Here is a tiny trained network, its code and every weight. The questions are about switching its units off for an input and a target symbol, where a switched-off unit gives its printed mean instead of its output.

import numpy as np


def w(rows, s, z=0):
    codes = np.array(rows[::2]) - 128.0
    scale = np.full(codes.shape[1], s)
    scale[-1] = z or s
    return codes * scale


def norm(h):
    return h / np.sqrt((h * h).mean(-1, keepdims=True) + 1e-5)


def f(y):
    return y / 2 * (1 + np.tanh(0.7978845608 * (y + 0.044715 * y**3)))


def softmax(a):
    e = np.exp(a - a.max(-1, keepdims=True))
    return e / e.sum(-1, keepdims=True)


def log_softmax(a):
    a = a - a.max(-1, keepdims=True)
    return a - np.log(np.exp(a).sum(-1, keepdims=True))


def net(x, mask):
    ids = ['ΠΩαγδεησ'.index(c) for c in x.split()]
    T = len(ids)
    res = E[ids] + P[:T]
    r = norm(res)
    for j in range(2):
        rows = slice(2 * j, 2 * j + 2)
        q, k, v = (r @ M[0][rows].T for M in (Q, K, V))
        z = softmax(np.where(np.tri(T) > 0, q @ k.T / 2**0.5, -1e9)) @ v
        o = O[0][rows]
        res = res + np.where(mask[j], z, o[:, -1]) @ o[:, :-1]
    y = f(norm(res) @ A[0][:, :-1].T + A[0][:, -1])
    res = res + np.where(mask[2:14], y, B[0][:, -1]) @ B[0][:, :-1]
    return log_softmax(norm(res)[-1] @ U[:, :-1].T + U[:, -1])


Q, K, V, O, A, B = {}, {}, {}, {}, {}, {}
E = w([
[15,57,246,118],'Π',
[81,79,103,64],'Ω',
[64,124,254,24],'α',
[154,122,132,66],'γ',
[177,154,151,54],'δ',
[95,191,147,130],'ε',
[63,174,124,125],'η',
[195,125,43,195],'σ',
],0.018)
P = w([
[175,75,147,253],'0',
[171,72,137,195],'1',
[151,89,131,160],'2',
[114,110,108,121],'3',
[127,130,91,81],'4',
[129,131,74,47],'5',
[108,81,73,42],'6',
],0.004)
Q[0] = w([
[88,205,205,18],'h1',
[21,189,2,96],'h1',
[138,56,147,173],'h2',
[253,101,118,149],'h2',
],0.018)
K[0] = w([
[101,217,84,55],'h1',
[43,95,252,40],'h1',
[136,61,164,188],'h2',
[197,138,61,177],'h2',
],0.021)
V[0] = w([
[212,253,128,104],'h1',
[211,86,122,92],'h1',
[125,214,137,98],'h2',
[122,148,33,144],'h2',
],0.017)
O[0] = w([
[168,214,6,47,160],'h1',
[91,49,102,116,7],'h1',
[66,80,188,174,189],'h2',
[206,112,183,160,1],'h2',
],0.011,0.0068)
A[0] = w([
[203,41,177,93,136],'n1',
[240,102,150,143,153],'n2',
[180,60,141,21,145],'n3',
[155,236,67,178,49],'n4',
[8,137,45,238,136],'n5',
[136,138,227,69,118],'n6',
[126,174,159,60,115],'n7',
[127,30,175,172,104],'n8',
[170,141,163,225,120],'n9',
[65,151,56,154,252],'n10',
[251,73,54,201,189],'n11',
[238,85,94,183,156],'n12',
],0.013,0.0031)
B[0] = w([
[159,125,73,60,154],'n1',
[180,161,153,48,170],'n2',
[69,20,148,144,182],'n3',
[192,104,128,250,220],'n4',
[240,92,149,79,228],'n5',
[59,133,109,58,201],'n6',
[126,176,137,37,234],'n7',
[157,212,46,120,181],'n8',
[47,62,131,163,177],'n9',
[200,130,143,191,254],'n10',
[216,75,191,125,192],'n11',
[210,115,152,84,174],'n12',
],0.019,0.0057)
U = w([
[55,156,218,156,227],'Π',
[110,160,139,111,3],'Ω',
[99,167,175,80,12],'α',
[101,95,134,97,83],'γ',
[101,158,15,90,182],'δ',
[159,252,77,171,210],'ε',
[122,238,178,55,46],'η',
[201,112,216,65,152],'σ',
],0.011,0.0028)

Each question gives the input, a string of symbols that net reads in full, and the target symbol t.
The units are the heads (2 rows each of Q, K, V and O) and the neurons (one row each of A and B). Each row of codes is followed by its name. A weight is (code - 128) times the scale printed after its matrix; where a second scale follows, it is the last column's (O, A, B and U).
mask holds one flag per unit, heads first, then neurons. A switched-off unit (its flag False) gives its mean, the last column of its rows in O or B, instead of its output. The means were averaged over made-up inputs and are rounded, as every weight is.
A unit's drop is (log p(t) with every unit on - log p(t) with that unit switched off) / (log p(t) with every unit on - log p(t) with every unit switched off).
The circuit of an input: a set's keep is (log p(t) with only the set's units on - log p(t) with every unit switched off) / (log p(t) with every unit on - log p(t) with every unit switched off). Starting from the 12 units with the biggest drops (on a tie, the unit counted first), units are removed one at a time, each time the one whose removal leaves the highest keep (on an exact tie, the one counted first), for as long as the keep stays at least 0.8.
circuit, biggest first: the units of the circuit, biggest drop first
top k neurons: the k neurons with the biggest drops, biggest first
heads that matter: for each layer, one digit per head in row order, 1 if its drop is at least 0.15 and else 0, layers parted by /
drop when u is switched off: that unit's drop, to one decimal
input δ δ η, target Π: heads that matter => 11
input σ η Ω, target δ: heads that matter => 10
input ε α γ, target ε: circuit, biggest first => (h1; n4)
input Π Π Π, target Π: circuit, biggest first => (h1)
input α γ Ω γ Π γ, target γ: circuit, biggest first => (n3; h1)
input ε α α δ Ω σ, target σ: heads that matter => 00
input γ Π γ ε, target ε: heads that matter => 10
input Ω δ ε δ Π, target ε: top 2 neurons => (n10; n6)
input δ η γ, target η: heads that matter => 10
input σ Ω Π η ε η γ, target η: heads that matter => 11
input γ δ Π, target δ: heads that matter => 11
input ε α δ, target ε: heads that matter => 10
input δ γ α, target δ: heads that matter => 10
input σ Ω Π σ α ε Π, target ε: heads that matter => 11
input δ Ω σ α, target δ: heads that matter => 10
input Π σ δ δ γ, target δ: top neuron => (n5)
input γ α δ Π, target δ: drop when h1 is switched off => 0.7
input Π ε γ δ η, target Π: drop when h2 is switched off => 0.0
input γ γ Π η δ Π, target η: drop when h2 is switched off => 0.1
